Group, then class
[-20.9  -7.2   2.2  -4.1   1.6   1.2 -12.9   6.6   0.8  13.4   6.1  11.7
  -3.0  -6.3  -5.4  -3.7  11.9   7.9  -0.1  -8.7  -3.4  -9.5   2.5  11.6
  -2.0   1.7 -19.0   1.5 -29.0  14.5  22.3   6.2  -6.6  -7.3   1.5  -5.5
  35.1  -4.5  -0.5   4.1  12.7 -22.3   8.7   2.8   6.6  -4.8  13.3  20.2
  11.4  12.8  27.4   1.1  -6.5  -2.4   1.6   1.3  30.6   0.3 -22.3   6.7
 -21.8   0.2  -3.7  -9.2 -24.0  -8.2 -10.9 -13.2]
Z404 > z697
[ 14.6  -2.8   2.4  -2.0  -0.9  13.6   4.5  -1.3  12.3 -10.5  -9.4 -14.1
  -1.4   1.5   6.4   1.5   4.3  -2.9   4.6  -7.8  -3.9   9.6  -3.1  -1.5
   4.5 -10.6  -9.2  13.9  14.8   8.3   3.8   2.7  -0.7  12.6 -17.6  -2.0
 -16.8 -28.4  -7.4   0.5   1.5   2.2  -1.8   6.5   4.4   9.0   5.0  -0.6
  -2.2 -10.9  -3.5  -4.4   1.8  -6.5  18.7  -7.0 -18.5  -2.6  20.7   1.0
   1.5   6.0  -2.8   3.6   1.6   4.8   1.6  11.3]
Z405 > z649
[ 12.4   5.4  -3.1  -0.6   0.0   5.3   0.9  -9.9  10.9 -14.9 -11.7 -31.2
   2.0   3.8   2.5   2.8 -11.6  -7.9   2.7 -13.9  -6.7  17.5  -2.0  -6.3
  -1.4 -12.9  -6.9   3.1   9.4  15.2  -1.1  -2.3  -4.7  22.3  -6.0  -0.3
 -17.2 -30.1 -15.9   5.2  -0.6 -10.7 -11.3   2.8   7.1   2.4   5.5 -10.9
  -2.3 -12.0  -5.6   0.3  -0.4  -4.9  16.6  -1.1 -28.0  -2.0  31.2  -8.6
   4.7   1.3   2.3   0.2  -1.9  -1.9   1.9   2.6]
Z405 > z649
[-18.6 -19.2  -2.9  -6.5  -6.1  -1.5  -0.8  14.4   1.1  11.2   4.8   5.7
   9.2   0.4  -1.5  -0.6   4.9  -6.1   3.3 -14.3  -4.2 -12.2   6.9  12.2
  -2.0   6.3 -13.2   5.6 -36.6  23.4  15.0   1.5 -18.8 -10.3   2.1   4.0
  35.2 -13.1  -6.0   8.4   2.4 -24.8   2.9   1.9   7.6   9.1  -1.3  14.3
  16.8   3.9  19.4  -7.3   1.6 -12.4   0.4   4.7  18.4  -4.8 -10.5   2.4
 -16.7   2.8   2.1  -0.3 -18.5   1.7 -11.0 -14.8]
Z404 > z697
[ -6.4   0.5  -1.4   3.6   1.0   6.8 -15.0  -2.8  -0.8  -2.1   4.7  15.2
   8.8   1.4   3.8   6.3   1.9  15.9   9.1  -8.4  -3.9  -3.0   8.0   6.7
  -5.2  -8.7  -1.6  -2.6 -11.7  -4.9  12.9   5.7  -6.3  13.1   3.9   0.1
   6.1  -6.6  -1.5  -4.8  10.3 -12.6   8.0   5.4  -1.5  -4.2  -7.2  14.4
  14.5  -2.8   5.1  -5.6   3.7   2.5  -5.2  -7.1   9.4  18.1  -1.2   4.9
  -0.7 -13.4  -1.1  -0.6 -18.2   1.2   3.5  -1.6]
Z404 > z552
[-13.3   1.2   9.6   3.2  -3.9  -5.5   9.8   8.2  -3.9  18.6  14.1  35.8
 -13.2 -23.4   4.7  -2.8   8.6   4.3   4.3  -0.5   2.0   4.2   1.1  21.6
  -2.9   0.7 -13.9  -0.9  -0.4  -4.5  30.6   1.1 -17.0 -11.3   6.1   0.4
   9.7   4.8   6.7  -4.0   5.1   0.6  -5.0   5.7  -4.7 -10.7  -5.2  21.5
   6.9  22.7  21.6  -8.4 -12.0  -6.5  -0.3  -0.3   8.1   1.8 -37.1   1.1
  -3.5  -9.6   1.4  -9.5 -11.2   1.4  -8.0  -5.1]
Z604 > z303
[ -6.9 -13.7  -5.0   0.4  -4.4  -7.0   6.9  11.5   3.9   6.4   2.9   5.6
  -0.5  -1.8  -2.2   1.9 -17.6  -1.3   2.3  -1.0  -3.8  18.5  21.8  12.3
   2.0   3.8 -21.4   7.6 -15.1   4.8   5.3   2.0 -20.5   3.8  10.0  19.9
   2.0 -21.2  -7.0   8.8 -11.6 -11.9  -8.8  -1.5  -5.8 -12.1   1.0  -4.4
   8.0   0.7   3.3  -2.9  -3.7 -18.1  11.4  -3.3   5.7   1.6 -14.9 -17.5
   4.2 -14.9   4.4  -0.6 -15.1   9.7 -10.3  -4.1]
Z404 > z885
[  0.2 -13.3   1.4  -1.7   1.3   0.7   2.2   6.1   5.2   1.8  -0.2  -1.9
   8.6  -4.5   1.3   6.3  -2.7   2.8   1.7 -21.0  -7.6   0.7   4.8  13.5
  -7.9  13.9 -13.6   0.4 -22.8  38.0  22.1  11.6  -9.6   9.5 -12.3   1.7
   3.6 -32.3  -5.3   7.2   2.6 -15.0 -10.1   8.2  -1.6   1.6  -3.2   8.6
   0.6  -8.9  11.3   0.8  -1.5  -8.1   1.0  -1.0  -1.9  -0.2   6.6   4.1
 -12.9  -5.7   2.5  -8.5 -13.1  -1.3 -15.2 -13.4]
Z404 > z552
[-19.4  -4.6   3.2   4.8   0.3   6.0  -9.1   5.1   2.7   9.2  13.1  -0.2
  -3.3   0.8  -9.0  -0.7  12.1  12.4  -5.6  -6.8  -0.8  -5.1   1.8  11.6
   0.5  14.7  -4.9  -1.8 -19.7  12.7   4.4   4.7   3.0 -14.0  -6.9 -19.2
  13.2  -8.5   7.3   0.9   9.8  -2.4  -7.3   1.5  -1.6  -9.3  -6.4  10.4
   2.4  15.1  22.5   2.4  -2.5 -10.9  -2.1   2.4  19.4  -3.0 -16.1   6.4
 -14.1  -0.8   1.8  -5.3 -10.6   3.5  -8.3  -0.8]
Z404 > z697
[ -2.8  -9.0  -3.8  -7.1   7.5  13.1  -5.4  -2.9   8.4   7.1   3.4  -0.2
 -11.9  -9.1   5.1  -5.5  -2.9   7.5  12.6   4.6  12.1   7.0   7.6  13.2
  -7.9  -6.3 -10.4   6.1 -11.6   0.5  28.4   2.7 -14.5  -2.2   2.7  -4.5
  15.7  -8.7 -10.7   4.8   0.3   8.1  -2.7   3.0  10.8   0.2  -3.7  14.9
   5.5  17.0  13.6  -0.9   8.4  -5.3  20.6  -8.3  21.4  -5.7   1.5 -17.8
 -10.7  15.4  -0.5  -3.1 -16.8   3.0  -6.6  -6.3]
Z604 > z443
[  1.0   9.2   2.9  -5.1  -6.2  23.4  -6.7 -12.1   4.3   3.2   5.5 -26.7
  -6.0  -2.0  -5.8  -4.7   4.0  -1.1 -17.2 -13.5  -0.3   3.1 -12.2  -1.9
  11.1  -6.3   1.6  -3.5  14.1   8.4 -11.2   7.1   6.9  -5.0 -10.6 -25.3
 -18.0 -27.8  -7.7   4.4   6.2   6.9 -16.3  -0.2   6.7  -4.9  14.4 -23.1
 -12.2   9.5  10.7  -1.1  -6.5 -18.5  26.9  -1.3  -6.3 -13.9   4.2  -1.4
 -12.7   9.2  -4.3  -5.6   6.0   3.2   7.2  10.4]
Z405 > Z690
[ -2.5   3.6   3.5   3.5  -6.6   6.9  13.9   0.9   5.0   2.7   3.1 -24.4
  -3.1  21.9  -6.3   3.5   2.0  -6.3  -3.3 -10.0 -23.5   9.6 -11.2  -5.6
   2.9   3.4  -9.4  -5.7   3.5  38.4  -9.3   0.9  -3.1  -1.7  -3.3  -6.4
  -8.5 -21.7  -9.5   0.2   1.5   3.1 -19.5   0.1   8.5  -5.0   0.2 -15.8
  -6.8  10.5  11.7   3.4  -8.9 -16.4   5.4   1.2 -14.2 -12.2  -3.0   0.5
   0.9   4.4   3.3  -7.0  12.3   3.6   2.1  -0.2]
Z405 > Z690
[-13.5  -2.2   0.2  -0.1   0.8   2.8 -14.5   0.4   6.6  -5.7  -0.3   6.4
  -3.7 -13.5   1.3  -1.3  -0.5  -4.2   7.4   5.0  -5.1  20.9   5.0  14.7
 -12.2   6.5  -8.7  -9.0 -11.7   4.1  10.5  11.0 -17.2 -15.2   2.6   0.5
  14.9  -8.5   0.0   4.4  -2.9 -21.2  -1.7   6.2   5.3 -14.7   2.3  13.2
   3.8   9.1   9.9  -1.3  -1.8  -1.9   9.6  -0.9   1.9  -5.7  -8.2  -2.4
   2.0  -5.3   8.8  -5.6 -15.1   7.3  -9.3  -4.2]
Z404 > z552
[ 21.4  10.1  -0.8  -0.7   7.1  13.6   2.6  -8.2   4.8  -4.4  -7.0 -22.5
   8.8  -2.4   6.3  -5.0  -7.0  -3.6  -3.5  -3.9   4.0   8.3  -7.5  -3.8
   0.7 -12.1  -1.1  -0.6  26.3  -5.0  10.5  -0.5  -0.3   4.8  -8.1 -10.5
 -22.2 -14.3  -1.0   3.8   5.5  13.8  -4.1  -3.1   4.8   2.8   5.4  -2.6
  -4.8  -1.0   2.1   2.8  -1.7 -10.1  25.8  -2.5 -15.5  -1.9  15.2  -3.8
   1.8   6.7  -8.4 -11.6  12.6  -5.5   9.5   5.1]
Z405 > z649
[  4.5   8.2   1.8  -2.5  -4.7  15.2  -3.0   1.0   2.4   4.1   3.8 -14.8
  -4.5  -0.9  -1.9 -10.5   4.1  -1.2  -5.8 -11.6  -4.6  -6.5 -12.7  -4.2
   4.9  -0.7   3.7  -8.7  12.7  19.6  -6.3   0.1  10.5  -5.4  -8.3 -16.3
 -14.8 -14.9  -8.8  -5.8   8.7   9.0  -9.0   1.5   5.1   5.8   1.6  -5.8
  -9.0   1.7   6.1   3.7  -1.5  -1.0  -0.7  -0.3 -15.2 -21.0  13.2   6.9
  -9.9  11.4  -1.6  -6.4  10.2   2.3   5.7  -4.6]
Z405 > Z690
[ 24.9  12.7   5.0  -2.3  -8.1  15.6   4.3   2.3   5.3   0.7  -6.7  -5.6
   3.9   5.0   7.2  -4.3 -12.4  -3.7  -1.9 -12.8   2.9 -17.0  -3.7  -3.4
   6.7  -8.2  -2.1   4.9  16.8  -0.2   4.2  -6.3   6.1 -21.8  -6.7  -4.2
 -19.0 -15.7  -7.5   0.4 -10.4  10.2 -14.5  -0.1   8.6   7.5  -0.5   1.7
 -11.4 -10.5  -7.7   7.4  11.6  -3.8   9.9  -2.8  -7.5 -13.6  24.2  -7.7
  -8.6  11.7  -2.8   0.7  11.5   1.2   1.7  11.0]
Z405 > Z28
[  0.5   4.5   2.1   1.1  -9.1  11.6  -3.1  -3.7   1.3   4.0   2.5  12.2
  -3.1 -22.4   4.6  -1.1 -11.7   0.0   4.8   3.3   3.6  13.8  13.4  17.0
   2.5  -1.8 -19.9   5.3   1.7 -26.5  10.2   9.0 -22.5 -10.3   3.6   9.0
 -14.6 -15.8  10.1   6.2  -5.8   1.0 -11.3   9.7  -2.5 -11.9  -2.2   7.8
   8.9   4.6   6.0  -5.2  -6.2 -18.6  20.5   0.1  10.9   8.0 -32.0 -15.2
  -1.3 -14.2   8.7  -8.7 -22.3   4.7 -10.6   7.6]
Z404 > z885
[ -1.3   4.5   1.3   6.3  -3.8  -5.3  -6.4  -9.8   3.4  -0.3   0.9  20.2
  -9.7 -14.9   4.5   3.4  -6.5  13.3   7.9   9.1   2.6  14.5  15.9  14.5
  -2.0  -6.3  -8.3   0.4   7.4 -25.1   8.7   6.1 -18.3   6.2   2.6   6.9
 -10.3  -9.3  -2.4   2.0  -0.4  -2.3   1.6 -62.0  -5.8 -19.7  -5.7   5.5
   9.9   2.3   7.7  -5.8  -3.0  -7.9  10.2 -11.7   7.1  11.9  -8.8 -14.5
  11.9  -7.1   6.8  -1.0 -20.7   3.9  -2.0   4.6]
Z404 > z552
[ 11.9  19.8   0.6   5.6  -6.8  16.6  -4.8  -7.8  10.9  -5.5  -1.5   2.6
  -7.6  -1.1   3.1   0.4  -0.4   5.3   2.1 -11.8  -1.4  -9.9 -10.1  -2.5
   8.4  -8.3  10.2   7.5  23.2 -10.6   0.2   3.8  12.6 -11.5 -11.6 -25.7
 -27.2 -17.5  -1.3   1.5  -0.5  12.3 -11.4   4.0  -3.5   0.2   3.1   3.4
  -1.4   0.9  -4.2   0.8   4.0  -1.5  14.8  -2.0 -14.2  -9.0  22.5   1.8
  -9.1   8.6  -3.4  -0.8   1.0  11.2   3.8  20.5]
Z405 > Z28
[ 10.5  21.7   4.0   6.0 -22.5   8.5   4.7   3.8   5.3  -0.5   3.0  10.5
  -0.3  -5.6   3.8  -8.2 -14.7 -12.8  -0.1 -14.7  -4.1  -6.0 -10.1  -0.9
  -6.9   4.5   8.0 -11.1  27.1  21.2  -2.9   3.9  -0.7 -23.9 -14.5 -15.7
 -34.9 -20.7  -1.2   8.1  -6.1   5.7 -28.5  -3.3   4.5  -1.5   5.0   9.3
 -13.3   4.7  -3.7   6.2   3.9 -16.6   4.4  -3.6 -29.7 -26.0   9.3   3.5
 -15.0   0.4   2.2  -6.5   8.2   4.8  -1.0   5.0]
Z405 > Z28
[ -1.8  -9.8  -6.6  -4.6   4.0   1.5   2.0   1.7  10.2   5.8  -5.9  -5.4
  -0.3  -3.6   1.3   5.5  -8.7   4.3  -2.4  -5.2  -4.4  15.3  16.0   5.1
  -4.4  -3.4 -20.8   4.7  -6.6  -9.3   4.5   2.6 -13.5   8.5   4.4  14.5
   8.3 -18.5  -3.1  12.5  -7.0  -9.8  -3.9  -4.4   1.1  -7.4  18.2   3.5
   5.3   0.9   9.2   1.4  -1.7 -16.0  12.2  -7.5  14.1   5.3 -14.7  -7.6
   3.0  -5.1  -1.6  -5.0  -7.0   4.7  -2.9  -2.0]
Z404 > z885
[  3.6   5.2  -0.5 -11.5  -2.5  10.5   9.3   0.9   2.7  -3.9  -3.9 -40.8
  -7.6   7.7  -4.7   2.8   0.5  -5.4  -8.9 -20.1  -8.1  -1.5  -3.0 -11.0
  17.3 -20.3   4.9  11.0  11.2  22.7 -16.4  -4.2   2.4 -11.9  -1.9  -3.2
 -18.6 -23.8 -17.2  -4.3  -3.9   3.3 -15.6  -7.5  -2.8   2.0   3.5 -19.1
  -8.7 -11.4  -6.6   3.4  -0.8  -4.5   7.1  -1.4 -14.5 -16.6  19.4   4.9
  -8.7  15.0   4.8  19.1  -3.3   2.5   1.8  10.2]
Z405 > Z690
[  4.8  15.9   6.7  -0.7  -5.3  16.4   8.8  -8.4  -0.2   1.3   6.5 -26.1
 -17.2 -11.7  -3.0   3.9   7.5  -5.4 -16.3 -26.1  -5.4  -4.0 -21.5   5.3
   0.2   1.4   2.6  -0.5  12.9  37.6  -1.7   5.0   3.3  -8.4 -16.5 -27.0
 -21.1 -36.2 -13.7  -2.1   3.8  -4.3 -22.8  -2.9   1.9   7.1  -1.3  -4.3
 -13.2   3.1   9.2   0.6 -12.1  -5.8  17.7  -5.9 -21.0 -16.3  25.7   4.6
 -11.7  21.4  -1.8  -3.7  14.9  -2.3  -3.4  -1.5]
Z405 > Z690
[ 12.9   4.4   0.2  -6.1   3.9  16.7  -5.5 -11.6 -11.6  -4.5  -4.4  -4.6
   3.4 -11.2   3.2   3.5  -5.8   6.0  -1.0  -9.0  -3.1   5.4  -1.3   2.2
  -4.7 -10.3  -0.2  -0.8   7.9   4.5  19.3   3.1   4.0  31.8 -16.5 -12.3
 -17.8 -36.5  -0.2  13.2   3.9   4.6  -5.4  -1.0  -1.5   3.7   3.9   9.4
   4.2  -3.7   2.3   5.0   0.6  -5.2  21.4  -3.0  -9.1  -3.0  25.0   0.6
  -3.0  -1.1  -3.1  -3.8   3.6  -9.6   3.4   3.9]
Z405 > z649
[  7.0 -10.9  -4.2   1.0  11.7   9.3  -9.5   5.4  13.0  -2.1  -0.2  33.2
 -11.5  -8.0  11.5   1.5  -0.7  27.2  22.0  -0.2  -7.9  15.9  14.4  22.4
 -17.4  -6.6 -15.1   7.4  -3.0  -2.3  50.0   7.6 -19.4  18.7   6.6  11.4
  18.8 -11.3  -9.5   4.7   5.6  -6.7   7.5   4.6  10.2   0.0  -4.6  34.7
  13.1   0.8  20.1  -1.7   9.3   3.3  10.3 -10.6  13.0  13.8  13.1  -9.0
   5.4  -1.5  -2.4  -1.2 -24.8  -6.7  -4.0 -11.9]
Z604 > z443
[ -7.9  -0.6  -5.9   4.9 -14.7  -2.7  -4.1  14.7   3.3   9.5   3.2   1.0
   0.1  -1.0  -0.8  -5.9  -9.7   0.9  -0.3  -5.2  -2.5  -0.6  18.6   2.1
  -1.2  -5.3 -22.3   5.1  -4.7   1.0  -1.8  -5.1 -15.2  -8.0   5.9  21.3
   8.6  -5.4  -7.7   1.7  -0.7 -23.3  -4.2   5.9   8.7  -5.5   1.9  -2.4
   3.7  -0.4  14.3   3.1   0.5 -11.2   4.7   2.2  18.1  -9.5 -41.7  -5.9
  -4.7 -10.0  -2.9 -18.2 -17.0   8.1  -5.8   1.6]
Z404 > z885
